Each row has a class, written as a number after it.
[-17  -6   1  -5  -7 -15  -4  -8 -11   6   6   3   0 -20   4 -24  13  -2
 -10  25  -4  17  -1  -5  -6 -10  -3   1  24  14   7 -28 -13 -13  18   6
  -8  14   7   7 -22 -10   9 -18 -15  -1  -4   7 -15   2  12  -7 -26   0
 -18  -9 -10  -3  11   8   5  -7  11  -1  -4   3   6   2  -2   3  -9  -1
   6   6  -5  11  18   4   9   0  -9 -10 -16  -6  -2   7] | 0
[-34 -14   3   9  -4 -16 -13 -12   9  17   6  13   1 -12   1 -16  29  -2
 -18  20 -20  19  -4  -7  -9 -10   1   5  23   1  26 -26  -6 -12  14   7
   3   4   7   7 -37 -12  12  -7  -9  -4  10   4  12   1  22 -27 -20  -6
 -26  -3  11  -3  -2  17   8  -2  -6   8  20 -10   5  24 -10  -2 -39   5
  -1  -2   0  15   2  14   2   3 -13 -23   0   3  -5  12] | 0
[-19 -15  -9  -1   2 -27   9  -9   0   8   7   2   7 -10  -6 -12  22  -4
   1   9  -8  11   1 -13   0 -19   9   9  22   6  -7 -34  -7 -25  10 -29
  27  13  -2  -9  -8  -1   3 -11  -6  29   1 -19  -1  -3 -11 -30 -41  -2
  -9  -5  -7   3 -24  16  -7   4   7   2  18 -14  14  -6  -8   9 -28   5
   2  -1   8   3  13  17   6 -10   1 -21  -3   3  -5  -2] | 1
[ -3  -8  -9  13   2 -26  15 -10   7   6  14   4   4  -8  -2 -14  26  -3
 -12 -12  -7   2  23 -11   0   7  -1   8  10  -7   8 -18  -3 -13   5  -8
   9  -2  -2  -5 -18  -7 -12 -10 -11  23   8 -20  14  -1  -4 -22 -14  -9
 -27 -18  -7   5  -5  14  -1   0  -1  -2  13  -4   9  12  -2  13  -6   1
 -10  -3   0  10   3   8   0  -6 -11 -24   7   7  -5  12] | 1
[-19  -7  -6   8   4 -21   2  -9   0  23   1   4   5  -7  -3  -3  24  -4
   0  -8 -15  14   1 -18  -3 -11   4   9  16   2   2 -24  -1 -17  11 -17
  13   6  -7  -5 -10  -4   5  -6  -1  39   6 -10   6  -5  -5 -29 -26  -7
 -14  -6   1  -1 -11  14   2   3  -5  -1  21 -12   7   4  -6  17 -29   3
   5  -2   8   4   0  14  -1 -13   0 -10   3   5  -4   9] | 1
[ -4  -3 -16  10   8 -36   9  -4  -4  14  17  12  13  -9   1 -15  44  -7
 -19 -27 -29  20  51 -18  -9  -8  10  28  22   6  20 -29  -9 -24  10 -23
  30  -5 -10   6 -10   3   7 -25 -17  33   6 -44   1  -2   0 -39 -21 -12
 -39 -25 -16   1  -2   0  -3  10  -7 -14   6  -2  16  -8 -11  34   8   5
  -5  -7   5  14   0   9   1 -13 -14 -22   8  -6  -8  15] | 1
[ -7  -1  -3   9   3  -7  -4  -8   8   6  15  24   4  -5   0  -5  31   0
 -13 -21 -25  27  29  -8  -8 -11   8  15  22  -1  37  -2   7 -16   6   9
 -13   0  -8   4 -19  -1  15  -1  -2  -3  15 -12  20  -4   4 -21  -6 -10
 -36  -9  -7  -2  18  -7   4   7 -25  -6   7   0   8   2 -13  15 -14  -4
 -14 -11   8  19   1  -3   6 -11 -27 -23  11  -3  -9  26] | 0
[ -5  -2 -13  10   5 -27  11   0  -1  15   6   6  12  -9  -8  -4  38  -4
  -6 -18  -4  11  -3 -11   2  14   5   0   3   3   4 -15   1   2  14 -28
  14  -5  -8 -12  12   2   0 -11  -9  45   0 -22   6  -3 -12 -22 -14 -11
 -17 -12  -7   4  -5   4   1   0   6   0  16   3   2   0   0  13  -2   5
  -5  -4   7   7   0  10   7 -17  -4 -21   1  -1  -2   9] | 1
[  1  -4  -3   9  -4 -15   0 -16  -4  11   9  -6 -11 -18   7 -23  23  -3
 -33  22 -12   6  35 -13  -9  -5  -6   7  18   6  14  -1  -4 -15  12  23
   7   5   7  14 -38  -6 -11 -13 -10  11   3  12   9  -8  18 -16  -8  -3
 -38 -16  -6   1  20  12   8 -11  -2  -5   3  -7   9  29 -13  11 -13  -7
   0   4 -17  13   6  -8  -7   5 -26  -7   7  27  -3  22] | 0
[  7 -13   4   2  -7 -17  -6  -1  -6 -21  14  13  17   1 -12 -11  14   2
  -7  29 -18  20  18   6  -6  -8   4  -2  14   5  23 -22  -3 -22  19   5
   4   5  12   3 -17   4  11   3 -11 -16   0 -22  10   2  11 -29 -16  -6
 -39 -16  -8 -10 -10   5   6  -9   0 -10   5 -14  13   2  -3  -6 -16 -13
 -19   1   7  13   3  -2   3   0 -16 -21 -24  -2   0   8] | 0
[ -4   7  -1   7  -5  -3 -18  -7 -16  10  18  17   0 -18   2 -26  33   1
 -16  17 -14  18  15  -7  -8   6   2  -4  21   6  31 -15  -6  -2  21  -4
 -13  -5   7  19 -24   1  18 -15 -11   4   4   6   6  -5  18 -19 -15  -6
 -53 -15  -6  -1  33  -1  22 -12  -7  -3  -5   9   3  12  -6  20   5  -2
 -16   2  -7  18   6   1  -3  -2 -27 -12 -10   9  -5  33] | 0
[ -5 -12  -6   6   8 -27   2  -5  -2   4   3   1   6  -2  -7  -1  28  -4
   0  -1 -24   6  15 -17  -2 -20   5  14  15  -2  -3 -33   4 -28   7 -26
  27   5  -7  -5  -9   4   3  -9  -1  40   9 -30  11  -4  -6 -38 -30  -3
 -13  -6  -1  -2 -36  14  -2  11  -5   0  22 -31  14  -1  -6  21 -39   5
  -1  -7   7  -3  -2  15   0 -10  13  -7   5  10  -8   1] | 1
[-18  -3  -3   8  -5   3   3 -24  -1  -7  16  15  -1  -9   4 -24  29   4
   1   6  -7   8   4  -9  -2   3   2  -4  26  -1  25 -13   7 -10   7   7
 -17  -3   1   3 -26  -8   3  -2   1  -1   9   0  16   0  -2 -20 -18  -3
 -38  -3  -8  -1  13  13  14  -5 -15  10   6   0   1  10  -3  13 -13   0
 -16  -2   5  13   3   4   0   0 -25 -12  -4  12  -5  31] | 0
